Below is a small trained network, with its code and all its weights. Each question gives an input and a class and asks what happens when units are switched off, that is, made to give their printed mean instead of their output.

import numpy as np


def w(rows, s, z=0):
    codes = np.array(rows[::2]) - 128.0
    scale = np.full(codes.shape[1], s)
    scale[-1] = z or s
    return codes * scale


def norm(h):
    return h / np.sqrt((h * h).mean(-1, keepdims=True) + 1e-5)


def f(y):
    return y / 2 * (1 + np.tanh(0.7978845608 * (y + 0.044715 * y**3)))


def log_softmax(a):
    a = a - a.max(-1, keepdims=True)
    return a - np.log(np.exp(a).sum(-1, keepdims=True))


def net(x, mask):
    res = np.array(x, float).reshape(1, 3) / 4 @ E
    u = 0
    for l in range(4):
        y = f(norm(res) @ A[l][:, :-1].T + A[l][:, -1])
        res = res + np.where(mask[u : u + 4], y, B[l][:, -1]) @ B[l][:, :-1]
        u += 4
    return log_softmax(norm(res)[-1] @ U[:, :-1].T + U[:, -1])


A, B = {}, {}
E = w([
[114,174,100,135,182,197,104,141,90,215],'x0',
[180,107,168,44,254,155,83,143,108,105],'x1',
[99,42,241,188,177,172,127,173,169,180],'x2',
],0.0079)
A[0] = w([
[137,162,138,140,26,100,181,154,118,143,11],'0.n0',
[177,5,136,117,146,126,7,62,94,83,68],'0.n1',
[104,141,79,51,255,140,130,59,183,73,2],'0.n2',
[105,44,231,190,202,95,204,212,48,146,68],'0.n3',
],0.0057,0.00099)
B[0] = w([
[220,80,159,107,142,212,250,148,208,213,180],'0.n0',
[254,123,197,184,190,90,192,205,234,228,192],'0.n1',
[93,134,152,94,72,209,199,191,73,101,207],'0.n2',
[32,254,102,118,160,121,153,85,79,96,254],'0.n3',
],0.008,0.005)
A[1] = w([
[207,114,178,182,126,28,188,90,153,79,5],'1.n0',
[197,91,112,166,125,237,229,186,178,185,115],'1.n1',
[140,82,64,146,144,137,72,129,9,254,131],'1.n2',
[106,143,8,35,175,94,209,69,119,113,75],'1.n3',
],0.0061,0.0016)
B[1] = w([
[93,75,47,141,98,192,1,217,252,109,175],'1.n0',
[130,174,109,162,154,191,77,106,56,59,253],'1.n1',
[152,37,80,102,200,94,135,103,237,136,177],'1.n2',
[74,180,75,133,123,80,167,67,70,65,190],'1.n3',
],0.0091,0.006)
A[2] = w([
[121,52,50,92,190,98,129,44,240,103,31],'2.n0',
[103,117,254,97,148,166,129,149,103,135,231],'2.n1',
[176,167,96,65,163,189,155,90,125,249,150],'2.n2',
[51,126,77,167,187,72,202,110,187,102,255],'2.n3',
],0.0066,0.00088)
B[2] = w([
[63,100,82,125,197,148,75,111,109,170,187],'2.n0',
[143,102,119,110,2,99,142,164,62,76,224],'2.n1',
[175,94,115,184,96,103,118,179,239,135,217],'2.n2',
[137,153,155,100,147,231,81,100,144,151,254],'2.n3',
],0.011,0.0044)
A[3] = w([
[95,115,80,208,63,110,144,90,158,139,79],'3.n0',
[145,115,135,194,64,159,153,67,140,162,2],'3.n1',
[83,115,148,130,103,128,114,169,128,90,209],'3.n2',
[44,66,254,129,114,123,136,136,131,222,78],'3.n3',
],0.0092,0.0022)
B[3] = w([
[127,103,199,86,255,82,176,198,95,184,244],'3.n0',
[221,85,194,73,66,72,149,186,77,115,214],'3.n1',
[111,160,28,162,166,158,148,68,127,213,242],'3.n2',
[113,124,19,43,73,33,157,38,104,97,255],'3.n3',
],0.0094,0.0035)
U = w([
[90,165,68,75,119,103,169,48,86,117,182],'0',
[215,108,180,99,138,170,193,227,102,138,186],'1',
[110,76,94,125,173,171,103,139,254,174,214],'2',
[107,169,120,167,124,233,106,107,104,121,117],'3',
[151,100,195,138,133,89,74,99,139,118,3],'4',
[165,112,174,131,138,100,91,86,157,113,9],'5',
],0.013,0.0033)

Each question gives the input, the list of numbers given to net, and the class t.
The units are the neurons (one row each of A and B). Each row of codes is followed by its name. A weight is (code - 128) times the scale printed after its matrix; where a second scale follows, it is the last column's (A, B and U).
mask holds one flag per neuron, layer by layer. A switched-off neuron (its flag False) gives its mean, the last column of its row in B, instead of its output. The means were averaged over made-up inputs and are rounded, as every weight is.
A unit's drop is (log p(t) with every unit on - log p(t) with that unit switched off) / (log p(t) with every unit on - log p(t) with every unit switched off).
The circuit of an input: a set's keep is (log p(t) with only the set's units on - log p(t) with every unit switched off) / (log p(t) with every unit on - log p(t) with every unit switched off). Starting from the 12 units with the biggest drops (on a tie, the unit counted first), units are removed one at a time, each time the one whose removal leaves the highest keep (on an exact tie, the one counted first), for as long as the keep stays at least 0.8.
circuit, biggest first: the units of the circuit, biggest drop first
k most important neurons: the k neurons with the biggest drops, biggest first
k most important neurons of layer l: the k neurons of layer l with the biggest drops, biggest first
drop of u: that unit's drop, to one decimal
input [-5,-2,8], class 0: circuit, biggest first : 3.n3
input [-2,-3,-3], class 3: circuit, biggest first : 1.n1, 0.n0
input [-5,-6,-4], class 1: 4 most important neurons : 1.n2, 3.n0, 0.n3, 0.n0
input [-4,2,6], class 0: 3 most important neurons : 0.n3, 3.n3, 1.n1
input [4,7,-6], class 1: 4 most important neurons : 0.n2, 0.n3, 3.n3, 2.n2
input [8,1,-7], class 2: 2 most important neurons of layer 2 : 2.n2, 2.n1
input [7,4,-5], class 2: 2 most important neurons : 1.n2, 0.n3
input [-6,5,-5], class 2: circuit, biggest first : 0.n1, 1.n0
input [-6,-6,0], class 1: 4 most important neurons : 0.n0, 1.n2, 3.n1, 3.n0
input [3,-7,5], class 1: 2 most important neurons : 3.n1, 0.n0
input [-6,2,8], class 0: 2 most important neurons : 3.n3, 0.n3
input [1,-4,-3], class 1: 2 most important neurons : 0.n3, 0.n0
input [1,-3,-3], class 3: 2 most important neurons of layer 1 : 1.n1, 1.n3
input [-6,-6,7], class 0: 2 most important neurons : 3.n3, 0.n1
input [-5,3,3], class 2: circuit, biggest first : 1.n0
input [7,1,-4], class 2: 2 most important neurons of layer 1 : 1.n2, 1.n1
input [-7,5,-3], class 2: 2 most important neurons : 1.n0, 0.n1
input [1,-2,0], class 3: 2 most important neurons : 1.n1, 0.n1
input [-8,-5,-3], class 2: 2 most important neurons : 1.n0, 0.n2
input [-4,-5,-2], class 1: 2 most important neurons : 0.n0, 1.n2
input [4,5,-2], class 1: 2 most important neurons of layer 0 : 0.n2, 0.n3
input [-7,-8,1], class 1: 2 most important neurons of layer 3 : 3.n1, 3.n0
input [0,4,7], class 0: drop of 3.n3 : 0.1
input [1,7,-4], class 1: drop of 0.n2 : 0.1
input [4,-1,-2], class 2: drop of 1.n2 : 0.5
